Below are the code and all the weights of a small trained network. Each question names an input and a class and asks about switching units off, where a switched-off unit gives its printed mean instead of its output.

import numpy as np


def w(rows, s, z=0):
    codes = np.array(rows[::2]) - 128.0
    scale = np.full(codes.shape[1], s)
    scale[-1] = z or s
    return codes * scale


def norm(h):
    return h / np.sqrt((h * h).mean(-1, keepdims=True) + 1e-5)


def f(y):
    return np.maximum(y, 0)


def log_softmax(a):
    a = a - a.max(-1, keepdims=True)
    return a - np.log(np.exp(a).sum(-1, keepdims=True))


def net(x, mask):
    res = np.array(x, float).reshape(1, 5) / 4 @ E
    u = 0
    for l in range(4):
        y = f(norm(res) @ A[l][:, :-1].T + A[l][:, -1])
        res = res + np.where(mask[u : u + 10], y, B[l][:, -1]) @ B[l][:, :-1]
        u += 10
    return log_softmax(norm(res)[-1] @ U[:, :-1].T + U[:, -1])


A, B = {}, {}
E = w([
[96,100,131,143,173,123,79,217,126,159],'x0',
[136,133,203,118,224,171,160,128,45,84],'x1',
[154,94,160,111,107,56,109,186,81,141],'x2',
[65,63,131,112,170,53,2,68,60,175],'x3',
[147,81,155,162,181,89,196,134,102,142],'x4',
],0.0083)
A[0] = w([
[40,119,88,136,58,166,157,64,194,148,70],'0.n0',
[127,151,111,97,236,142,92,41,139,117,145],'0.n1',
[56,199,111,117,125,135,93,96,155,132,71],'0.n2',
[171,117,25,54,147,64,218,127,117,188,4],'0.n3',
[97,166,181,53,43,83,43,81,82,185,105],'0.n4',
[174,32,45,102,72,116,180,198,126,91,21],'0.n5',
[74,181,155,213,121,60,255,143,167,93,139],'0.n6',
[160,191,86,204,134,210,137,124,42,7,76],'0.n7',
[136,144,132,218,85,141,234,134,71,103,136],'0.n8',
[97,98,170,191,194,101,155,96,99,146,105],'0.n9',
],0.0056,0.0024)
B[0] = w([
[121,34,79,183,114,113,60,118,79,135,217],'0.n0',
[81,108,200,144,131,181,207,83,201,208,220],'0.n1',
[41,149,154,103,124,178,85,157,164,158,186],'0.n2',
[168,182,255,197,93,119,123,86,169,137,152],'0.n3',
[92,187,62,68,45,110,66,95,20,82,254],'0.n4',
[142,137,224,124,176,61,59,114,182,203,170],'0.n5',
[146,77,213,39,108,184,84,137,213,201,219],'0.n6',
[166,140,178,58,101,153,132,193,93,118,224],'0.n7',
[157,141,147,46,185,63,119,64,91,158,219],'0.n8',
[101,105,166,210,162,150,235,28,49,78,203],'0.n9',
],0.0063,0.0046)
A[1] = w([
[193,111,124,101,88,52,178,198,96,119,7],'1.n0',
[170,118,138,153,189,84,164,142,136,58,5],'1.n1',
[180,159,129,104,217,220,149,193,54,120,26],'1.n2',
[74,156,96,93,167,117,81,122,128,150,38],'1.n3',
[225,147,135,184,159,125,189,117,223,112,65],'1.n4',
[141,122,18,133,130,43,115,122,93,96,63],'1.n5',
[99,184,214,226,164,83,130,120,145,154,85],'1.n6',
[166,124,77,66,82,2,126,202,184,106,158],'1.n7',
[104,224,92,184,24,128,86,209,104,89,143],'1.n8',
[192,117,113,171,134,94,103,136,107,197,31],'1.n9',
],0.0066,0.0016)
B[1] = w([
[110,195,184,189,155,124,130,103,56,103,183],'1.n0',
[112,149,129,181,124,131,119,28,153,193,161],'1.n1',
[164,121,2,91,67,201,142,130,194,109,254],'1.n2',
[151,152,118,116,149,121,158,75,134,54,206],'1.n3',
[100,137,168,92,83,55,77,150,124,41,202],'1.n4',
[35,167,163,70,51,146,133,161,121,59,195],'1.n5',
[118,131,82,102,144,134,196,137,119,85,190],'1.n6',
[119,189,162,169,133,222,95,98,135,136,233],'1.n7',
[114,64,147,185,115,79,202,168,108,137,249],'1.n8',
[119,127,80,124,107,137,112,137,141,50,164],'1.n9',
],0.0075,0.004)
A[2] = w([
[147,94,115,77,1,73,45,150,74,195,151],'2.n0',
[74,85,150,126,160,90,188,104,154,121,6],'2.n1',
[143,81,156,140,182,87,114,45,96,145,34],'2.n2',
[106,112,107,134,74,75,152,82,170,127,172],'2.n3',
[80,147,108,193,187,196,92,204,150,140,31],'2.n4',
[113,115,109,143,85,168,89,63,182,96,84],'2.n5',
[127,60,153,124,25,97,88,132,84,117,72],'2.n6',
[44,81,81,99,154,161,176,209,198,131,88],'2.n7',
[174,149,202,219,128,80,189,146,109,156,141],'2.n8',
[88,130,126,127,140,175,105,46,96,121,144],'2.n9',
],0.008,0.0014)
B[2] = w([
[114,243,105,142,110,145,136,49,139,59,254],'2.n0',
[138,119,40,96,73,95,120,215,60,138,162],'2.n1',
[203,48,25,147,157,152,164,183,129,173,187],'2.n2',
[62,219,66,141,105,105,143,86,107,155,186],'2.n3',
[188,39,73,204,25,37,82,170,77,226,168],'2.n4',
[169,187,151,128,79,11,73,167,123,85,209],'2.n5',
[125,164,99,113,88,188,132,119,78,68,219],'2.n6',
[207,48,120,152,106,83,151,175,157,91,180],'2.n7',
[101,74,122,108,254,39,123,145,180,200,175],'2.n8',
[112,122,193,125,159,108,110,152,203,232,222],'2.n9',
],0.0073,0.0075)
A[3] = w([
[81,97,84,184,193,125,147,105,29,177,149],'3.n0',
[106,132,176,57,163,216,108,129,130,137,96],'3.n1',
[55,167,79,76,133,141,37,166,32,74,161],'3.n2',
[144,65,147,161,197,110,161,149,127,168,189],'3.n3',
[76,154,129,53,130,198,254,106,1,127,134],'3.n4',
[46,114,121,157,114,129,59,103,86,172,214],'3.n5',
[97,195,127,141,89,132,146,128,147,61,1],'3.n6',
[100,105,125,196,100,5,107,164,153,130,212],'3.n7',
[140,224,183,168,129,120,197,153,174,117,167],'3.n8',
[139,189,122,142,56,72,103,127,237,198,137],'3.n9',
],0.0081,0.0013)
B[3] = w([
[136,129,61,66,210,66,161,158,50,81,202],'3.n0',
[139,101,189,105,164,148,117,179,168,208,180],'3.n1',
[139,137,141,176,74,27,106,84,222,50,249],'3.n2',
[67,231,84,67,20,195,172,51,166,157,202],'3.n3',
[153,121,130,98,86,180,93,168,185,55,234],'3.n4',
[176,130,203,148,190,83,148,141,87,102,217],'3.n5',
[27,110,115,123,143,151,114,23,181,156,217],'3.n6',
[112,197,104,130,155,252,133,151,131,100,218],'3.n7',
[89,70,162,91,195,80,54,103,155,144,191],'3.n8',
[117,105,175,187,144,154,129,112,2,190,254],'3.n9',
],0.0074,0.0076)
U = w([
[123,139,218,115,173,77,100,91,138,174,135],'0',
[96,116,38,70,197,98,216,123,72,132,149],'1',
[135,138,97,147,171,62,123,144,96,9,95],'2',
[177,88,37,176,75,154,162,205,140,107,120],'3',
[171,121,171,42,145,210,178,155,199,115,148],'4',
[56,207,111,162,67,103,86,43,121,60,169],'5',
[111,143,129,225,102,172,109,180,86,183,126],'6',
[125,102,120,174,163,124,153,134,150,79,3],'7',
],0.013,0.007)

Each question gives the input, the list of numbers given to net, and the class t.
The units are the neurons (one row each of A and B). Each row of codes is followed by its name. A weight is (code - 128) times the scale printed after its matrix; where a second scale follows, it is the last column's (A, B and U).
mask holds one flag per neuron, layer by layer. A switched-off neuron (its flag False) gives its mean, the last column of its row in B, instead of its output. The means were averaged over made-up inputs and are rounded, as every weight is.
A unit's drop is (log p(t) with every unit on - log p(t) with that unit switched off) / (log p(t) with every unit on - log p(t) with every unit switched off).
The circuit of an input: a set's keep is (log p(t) with only the set's units on - log p(t) with every unit switched off) / (log p(t) with every unit on - log p(t) with every unit switched off). Starting from the 12 units with the biggest drops (on a tie, the unit counted first), units are removed one at a time, each time the one whose removal leaves the highest keep (on an exact tie, the one counted first), for as long as the keep stays at least 0.8.
circuit, biggest first: the units of the circuit, biggest drop first
unit that matters most: the unit with the biggest drop
k most important neurons: the k neurons with the biggest drops, biggest first
top k neurons in layer l: the k neurons of layer l with the biggest drops, biggest first
input [8,7,4,-4,-3], class 3: circuit, biggest first : (1.n2, 2.n4)
input [6,6,6,7,-6], class 2: circuit, biggest first : (2.n2, 3.n0, 3.n6, 1.n3)
input [-3,3,5,4,3], class 1: circuit, biggest first : (2.n2)
input [6,1,4,-1,-4], class 6: circuit, biggest first : (2.n4, 1.n4)
input [2,-3,-7,-5,-8], class 3: circuit, biggest first : (2.n7, 1.n8, 2.n0)
input [3,-3,-1,-6,-2], class 6: 3 most important neurons : (1.n7, 3.n9, 0.n9)
input [2,6,7,-5,6], class 1: 2 most important neurons : (2.n8, 1.n1)
input [2,-1,8,3,3], class 5: 2 most important neurons : (1.n5, 0.n4)
input [5,7,-5,1,0], class 4: 2 most important neurons : (1.n2, 0.n7)
input [-1,6,4,-3,5], class 4: 4 most important neurons : (1.n2, 0.n6, 3.n4, 1.n8)
input [-1,4,-3,1,5], class 1: 2 most important neurons : (0.n9, 3.n0)
input [8,4,-6,0,4], class 3: 2 most important neurons : (1.n2, 2.n7)
input [7,3,-7,6,-5], class 6: 4 most important neurons : (2.n9, 2.n4, 0.n1, 0.n8)
input [-7,6,-5,3,-7], class 0: unit that matters most : 2.n9
input [8,-4,1,-5,8], class 4: top 2 neurons in layer 0 : (0.n6, 0.n4)
input [-5,3,0,1,-4], class 0: 4 most important neurons : (0.n1, 2.n9, 3.n1, 1.n4)
input [-3,7,5,0,4], class 1: 2 most important neurons : (3.n0, 2.n8)
input [3,2,-5,3,-8], class 6: 2 most important neurons : (2.n9, 0.n1)
input [-8,3,-5,7,-1], class 0: top 2 neurons in layer 0 : (0.n4, 0.n2)
input [-6,2,-2,-7,-3], class 4: unit that matters most : 0.n7
input [-7,-2,2,8,5], class 2: top 3 neurons in layer 3 : (3.n0, 3.n3, 3.n5)
